Here is a tiny trained network, its code and every weight. The questions are about switching its units off for an input and a target symbol, where a switched-off unit gives its printed mean instead of its output.

import numpy as np


def w(rows, s, z=0):
    codes = np.array(rows[::2]) - 128.0
    scale = np.full(codes.shape[1], s)
    scale[-1] = z or s
    return codes * scale


def f(y):
    return y / 2 * (1 + np.tanh(0.7978845608 * (y + 0.044715 * y**3)))


def softmax(a):
    e = np.exp(a - a.max(-1, keepdims=True))
    return e / e.sum(-1, keepdims=True)


def log_softmax(a):
    a = a - a.max(-1, keepdims=True)
    return a - np.log(np.exp(a).sum(-1, keepdims=True))


def net(x, mask):
    ids = ['αβδεζηθλμξπστφψ'.index(c) for c in x.split()]
    T = len(ids)
    res = E[ids] + P[:T]
    q, k, v = (res @ M[0].T for M in (Q, K, V))
    z = softmax(np.where(np.tri(T) > 0, q @ k.T / 2**0.5, -1e9)) @ v
    res = res + np.where(mask[0], z, O[0][:, -1]) @ O[0][:, :-1]
    y = f(res @ A[0][:, :-1].T + A[0][:, -1])
    res = res + np.where(mask[1:25], y, B[0][:, -1]) @ B[0][:, :-1]
    return log_softmax(res[-1] @ U[:, :-1].T + U[:, -1])


Q, K, V, O, A, B = {}, {}, {}, {}, {}, {}
E = w([
[194,109,175,118,188,108,150,222,125,128,173],'α',
[83,156,98,168,246,118,191,54,67,135,165],'β',
[36,42,135,163,193,166,94,102,103,122,112],'δ',
[105,211,73,172,112,99,165,130,173,83,176],'ε',
[240,229,124,142,166,164,86,89,118,138,166],'ζ',
[124,120,200,136,115,153,24,167,96,79,103],'η',
[152,190,108,132,135,35,202,63,83,176,130],'θ',
[220,162,13,157,100,50,66,134,66,121,56],'λ',
[130,146,148,192,65,202,156,132,84,41,102],'μ',
[79,99,146,135,169,170,209,194,93,118,100],'ξ',
[90,112,157,223,105,57,140,79,198,102,188],'π',
[75,106,169,122,167,121,83,183,106,161,98],'σ',
[219,6,55,239,191,164,89,124,137,132,133],'τ',
[64,191,198,100,230,155,66,151,203,142,190],'φ',
[137,69,199,91,169,64,32,111,169,97,122],'ψ',
],0.019)
P = w([
[61,63,111,78,73,155,58,195,117,147,96],'0',
[84,92,124,131,105,127,51,195,119,131,92],'1',
[100,108,142,166,131,128,89,172,103,103,123],'2',
[126,114,157,195,153,116,110,150,88,70,133],'3',
[157,124,166,220,159,108,130,138,74,59,130],'4',
[175,131,182,243,163,120,146,107,68,27,131],'5',
[198,137,200,255,176,115,162,101,65,18,122],'6',
],0.0063)
Q[0] = w([
[148,141,141,204,215,152,52,173,128,116,82],'h1',
[89,131,205,215,243,77,70,245,80,44,155],'h1',
],0.011)
K[0] = w([
[190,147,110,193,129,119,149,110,107,96,123],'h1',
[183,174,93,247,124,112,182,21,126,63,129],'h1',
],0.013)
V[0] = w([
[89,30,254,127,143,131,135,204,141,121,157],'h1',
[7,157,142,154,27,7,140,126,186,9,140],'h1',
],0.0048)
O[0] = w([
[167,153,175,254,118,139,145,104,206,232,91,38],'h1',
[179,127,55,108,191,152,89,123,160,128,19,254],'h1',
],0.0084,0.0032)
A[0] = w([
[114,123,225,136,18,138,154,77,152,139,145,60],'n1',
[134,186,140,187,161,149,130,172,134,145,87,64],'n2',
[86,103,73,89,147,130,120,127,154,196,123,91],'n3',
[180,167,82,99,148,137,105,87,98,107,139,42],'n4',
[180,87,182,75,158,176,149,110,97,76,125,79],'n5',
[99,200,166,78,155,171,118,115,164,185,139,75],'n6',
[142,135,154,58,217,40,218,149,183,191,156,169],'n7',
[42,122,133,159,8,35,174,128,131,101,208,94],'n8',
[184,161,122,190,60,142,120,138,104,115,97,115],'n9',
[173,198,110,183,58,181,206,155,194,190,173,131],'n10',
[136,2,121,124,116,158,128,167,143,107,156,110],'n11',
[187,83,78,42,163,147,125,122,103,129,82,2],'n12',
[121,136,118,139,72,157,226,168,68,127,54,117],'n13',
[167,120,96,167,174,120,185,88,67,108,144,121],'n14',
[153,111,143,102,39,49,75,117,143,75,137,83],'n15',
[150,74,226,185,84,124,135,103,166,230,155,69],'n16',
[196,104,39,126,110,182,123,76,116,150,96,70],'n17',
[200,103,135,149,174,182,140,117,205,175,100,26],'n18',
[21,107,106,131,111,139,143,14,174,179,162,90],'n19',
[51,95,126,92,178,106,175,129,92,147,88,68],'n20',
[155,124,133,137,161,127,120,126,106,183,115,99],'n21',
[186,131,65,129,180,213,90,127,107,201,135,121],'n22',
[186,130,184,60,107,114,121,198,106,203,195,90],'n23',
[102,102,174,26,145,139,172,124,117,87,155,48],'n24',
],0.0092,0.0074)
B[0] = w([
[196,130,91,154,224,101,89,204,63,194,102,134],'n1',
[89,66,157,91,117,137,158,139,168,137,136,200],'n2',
[128,162,157,155,122,98,132,106,134,100,99,146],'n3',
[83,53,178,141,75,152,183,118,171,122,106,185],'n4',
[99,171,37,145,120,140,128,133,162,163,135,190],'n5',
[86,135,155,63,176,124,125,148,120,126,194,126],'n6',
[145,123,85,184,175,186,41,107,40,150,115,171],'n7',
[211,176,127,127,131,183,93,156,221,104,135,186],'n8',
[92,59,129,72,116,94,132,180,121,131,113,177],'n9',
[122,84,115,64,125,168,100,115,110,37,131,157],'n10',
[139,217,131,188,132,104,96,131,119,147,170,194],'n11',
[106,127,106,142,142,90,218,152,194,131,178,197],'n12',
[149,68,86,119,136,170,92,56,169,213,185,151],'n13',
[93,146,162,86,95,97,73,169,167,171,95,213],'n14',
[94,83,126,154,132,128,104,65,159,169,111,151],'n15',
[151,170,77,55,126,108,211,136,120,131,132,253],'n16',
[96,167,168,167,255,86,87,126,97,168,229,147],'n17',
[174,71,164,83,142,82,158,63,69,158,152,153],'n18',
[174,77,148,196,181,71,151,94,86,60,114,136],'n19',
[135,202,128,128,63,116,175,103,112,105,88,204],'n20',
[101,153,144,129,67,165,115,136,163,121,132,153],'n21',
[122,124,198,114,89,64,130,110,185,45,196,193],'n22',
[155,102,173,144,103,98,192,109,128,66,108,206],'n23',
[81,81,144,93,76,27,132,105,180,209,140,174],'n24',
],0.0077,0.0051)
U = w([
[184,125,161,83,89,142,177,102,81,53,164,151],'α',
[48,147,155,255,170,128,163,126,47,106,174,123],'β',
[153,81,129,247,112,92,214,102,126,105,116,85],'δ',
[137,180,49,107,173,147,159,171,190,33,128,165],'ε',
[147,157,169,164,62,112,139,132,137,95,231,153],'ζ',
[104,156,197,127,112,103,165,223,124,126,78,175],'η',
[136,180,99,123,149,115,101,104,8,161,134,162],'θ',
[84,71,80,100,118,44,154,162,55,123,186,1],'λ',
[138,102,166,216,120,238,37,173,115,116,102,181],'μ',
[108,62,108,175,116,225,138,138,106,123,172,163],'ξ',
[190,96,159,132,158,98,126,84,190,126,117,79],'π',
[85,147,135,140,139,164,235,153,160,213,160,169],'σ',
[206,121,110,198,165,108,171,215,85,122,208,96],'τ',
[100,129,143,117,205,168,148,133,116,121,212,43],'φ',
[201,180,105,100,126,130,102,78,95,177,122,154],'ψ',
],0.006,0.0048)

Each question gives the input, a string of symbols that net reads in full, and the target symbol t.
The units are the heads (2 rows each of Q, K, V and O) and the neurons (one row each of A and B). Each row of codes is followed by its name. A weight is (code - 128) times the scale printed after its matrix; where a second scale follows, it is the last column's (O, A, B and U).
mask holds one flag per unit, heads first, then neurons. A switched-off unit (its flag False) gives its mean, the last column of its rows in O or B, instead of its output. The means were averaged over made-up inputs and are rounded, as every weight is.
A unit's drop is (log p(t) with every unit on - log p(t) with that unit switched off) / (log p(t) with every unit on - log p(t) with every unit switched off).
The circuit of an input: a set's keep is (log p(t) with only the set's units on - log p(t) with every unit switched off) / (log p(t) with every unit on - log p(t) with every unit switched off). Starting from the 12 units with the biggest drops (on a tie, the unit counted first), units are removed one at a time, each time the one whose removal leaves the highest keep (on an exact tie, the one counted first), for as long as the keep stays at least 0.8.
circuit, biggest first: the units of the circuit, biggest drop first
unit that matters most: the unit with the biggest drop
k most important neurons: the k neurons with the biggest drops, biggest first
drop when u is switched off: that unit's drop, to one decimal
input δ φ ε σ η σ θ, target θ: unit that matters most	n7
input ε σ σ, target ε: circuit, biggest first	h1; n12
input ξ δ π ψ, target π: circuit, biggest first	h1; n18
input ζ δ μ σ σ λ ψ, target λ: circuit, biggest first	h1; n24
input ζ η ψ, target ζ: 3 most important neurons	n8; n11; n24
input ψ δ σ α, target α: 4 most important neurons	n10; n16; n23; n18
input σ σ σ τ ζ σ, target ζ: 2 most important neurons	n8; n24
input η τ σ β σ σ ξ, target σ: circuit, biggest first	n13; n24; h1
input σ α τ δ, target τ: 2 most important neurons	n8; n1
input ε ζ ζ δ δ, target ζ: circuit, biggest first	h1; n8; n11
input σ ψ ψ δ, target δ: circuit, biggest first	h1; n19
input α δ ε ε ε α θ, target ψ: 2 most important neurons	n7; n16
input ε σ σ ψ, target ε: circuit, biggest first	h1; n12
input μ ζ τ, target ζ: unit that matters most	n11
input ζ δ α σ σ ξ, target ζ: circuit, biggest first	h1; n8; n24
input μ π ζ μ τ, target ζ: 2 most important neurons	n11; n14
input ζ ζ α, target ζ: 3 most important neurons	n24; n8; n23
input σ ε ε ε α δ, target ε: 2 most important neurons	n12; n5
input σ ε η σ ζ δ, target ζ: 3 most important neurons	n8; n24; n11
input σ σ σ τ ε σ η, target ε: 2 most important neurons	n5; n12
input ε λ σ ε ε ξ, target ε: most important neuron	n5
input δ ζ σ, target ζ: drop when h1 is switched off	1.1
input ε σ λ ε σ σ δ, target ε: drop when h1 is switched off	1.1
input σ ζ η σ τ π, target π: drop when n9 is switched off	0.0
